Each row has a name. Each question is about the rows just above it. Places in a row count from 0.

[  5  14 -12 -10  11  36 -20  32 -16   3  45 -26 -19  52 -30  33 -17  -4
  31 -19   8 -29  22  37 -25 -12 -18  17  43 -13  18 -30  17 -28 -11   0
  29   5   3 -13  21   9 -17   4  -5  18   7 -32 -28 -13 -28 -12  -3 -15
  -4 -25   4  25 -30] = Vodod
[-19 -23  21   2   7 -32   3 -18   6  -3 -10  21  23 -28   4 -18  44  -9
 -13  18  -7  13  14 -23   1  -4  -9  21 -38  14  -8  23 -39  41 -21  12
  -6   4  18  23  -6 -17  13   0 -11  -8 -15  30  44  23  32   9  11  -7
   1  10  12   5  45] = rir
[ 10   6  -7   4 -11  -4  17  -8   9   1 -29   4  -3 -20  19 -11 -18  10
 -10   2  -2  14 -28 -11  21  13  20 -29  -5  -2  -6   8  11  -7  28  -9
 -18  -3 -17  -5 -14   8   3  -3  14 -11   8   3 -10  -4   0   4  -5  13
   5  13 -14 -22 -10] = Bebib
[ 24  20 -20   5 -19  14  17  -1   5   3 -28  -7 -15  -7  22  -3 -47  16
  -7 -10   2   8 -41  -1  22  18  29 -47  16 -10  -4  -3  38 -33  43 -17
 -17  -8 -30 -19 -12  18  -4  -3  22  -7  17 -15 -37 -19 -20   0 -12  21
   4   8 -23 -29 -38] = fesab
[  2  -8   7  14 -21 -25  11 -35   9  -4 -43  23  17 -38  31 -30   0   5
 -38  11  -1  26 -25 -28  22  16  24 -23 -34  11 -23  19   9   6   9  -3
 -28 -18  -9   2 -18  -6  18  -5   2  -9  -9  24  12  -1  16   7  -2  23
  -4  19  -8 -29  18] = pog
[  6  11  -9  -5   2  27 -19  18 -14   1  32 -19 -13  41 -19  23 -17  -4
  15 -16   8 -22  16  28 -19  -6 -10  11  32  -9  10 -25  24 -28 -10  -1
  19  -3   2 -14  16   5 -11   2  -5  17   3 -24 -24 -15 -24 -11  -5  -4
  -7 -20   3  15 -24] = Gabin
[-10 -15  16   8  -7 -23  -4 -25   1  -5 -12  19  19 -19   9 -17  23  -6
 -25  11   0  11   7 -18   1   2   1   9 -30  13 -14  12  -9  18 -19   8
  -8 -10  10   9  -4 -15  15  -2 -12   1 -16  23  26   7  18   3   4   7
  -8   7   7  -4  30] = Pusen
Changed Vodod: [  5  14 -12 -10  11  36 -20  32 -16   3  45 -26 -19  52 -30  33 -17  -4
  31 -19   8 -29  22  37 -25 -12 -18  17  43 -13  18 -30  17 -28 -11   0
  29   5   3 -13  21   9 -17   4  -5  18   7 -32 -28 -13 -28 -12  -3 -16
  -4 -25   4  25 -30]. Place and old value:  53, [-15]
Changed Bebib: [ 10   6  -7   4 -11  -4  17  -8   9   0 -29   4  -3 -20  19 -11 -18  10
 -10   2  -2  14 -28 -11  21  13  20 -29  -5  -2  -6   8  11  -7  28  -9
 -18  -3 -17  -5 -14   8   3  -3  14 -11   8   3 -10  -4   0   4  -5  13
   5  13 -14 -22 -10]. Place and old value:  9, [1]
Changed rir: [-19 -23  21   2   7 -32   3 -18   6  -3 -10  21  23 -28   5 -18  44  -9
 -13  18  -7  13  14 -23   1  -4  -9  21 -38  14  -8  23 -39  41 -21  12
  -6   4  18  23  -6 -17  13   0 -11  -8 -15  30  44  23  32   9  11  -7
   1  10  12   5  45]. Place and old value:  14, [4]
One entry of Bebib was changed: [ 10   6  -7   4 -11  -4  17  -8   9   1 -29   4  -3 -20  19 -11 -18  10
 -10   2  -2  14 -28 -11  21  13  20 -29  -5  -2  -6   8  11  -7  28  -9
 -18  -3 -17  -5 -14   8   3  -3  14 -11   8   3 -10  -4   0   4  -6  13
   5  13 -14 -22 -10]. Where, and from what?  52, [-5]
Where does [  5  14 -12 -10  11  36 -20  32 -16   3  45 -26 -19  52 -30  33 -17  -4
  31 -19   8 -29  22  37 -25 -12 -18  17  43 -13  18 -30  17 -28 -11   0
  29   5   3 -13  21   9 -17   4  -5  18   7 -32 -28 -13 -28 -12  -3 -15
  -4 -26   4  25 -30] differ from Vodod, and what was there?  55, [-25]
Where does [ 10   6  -7   4 -11  -4  17  -8   9   1 -29   4  -3 -20  19 -11 -18  10
 -10   2  -2  14 -28 -11  21  13  20 -29  -5  -2  -6   8  11  -7  28  -9
 -17  -3 -17  -5 -14   8   3  -3  14 -11   8   3 -10  -4   0   4  -5  13
   5  13 -14 -22 -10] differ from Bebib, and what was there?  36, [-18]

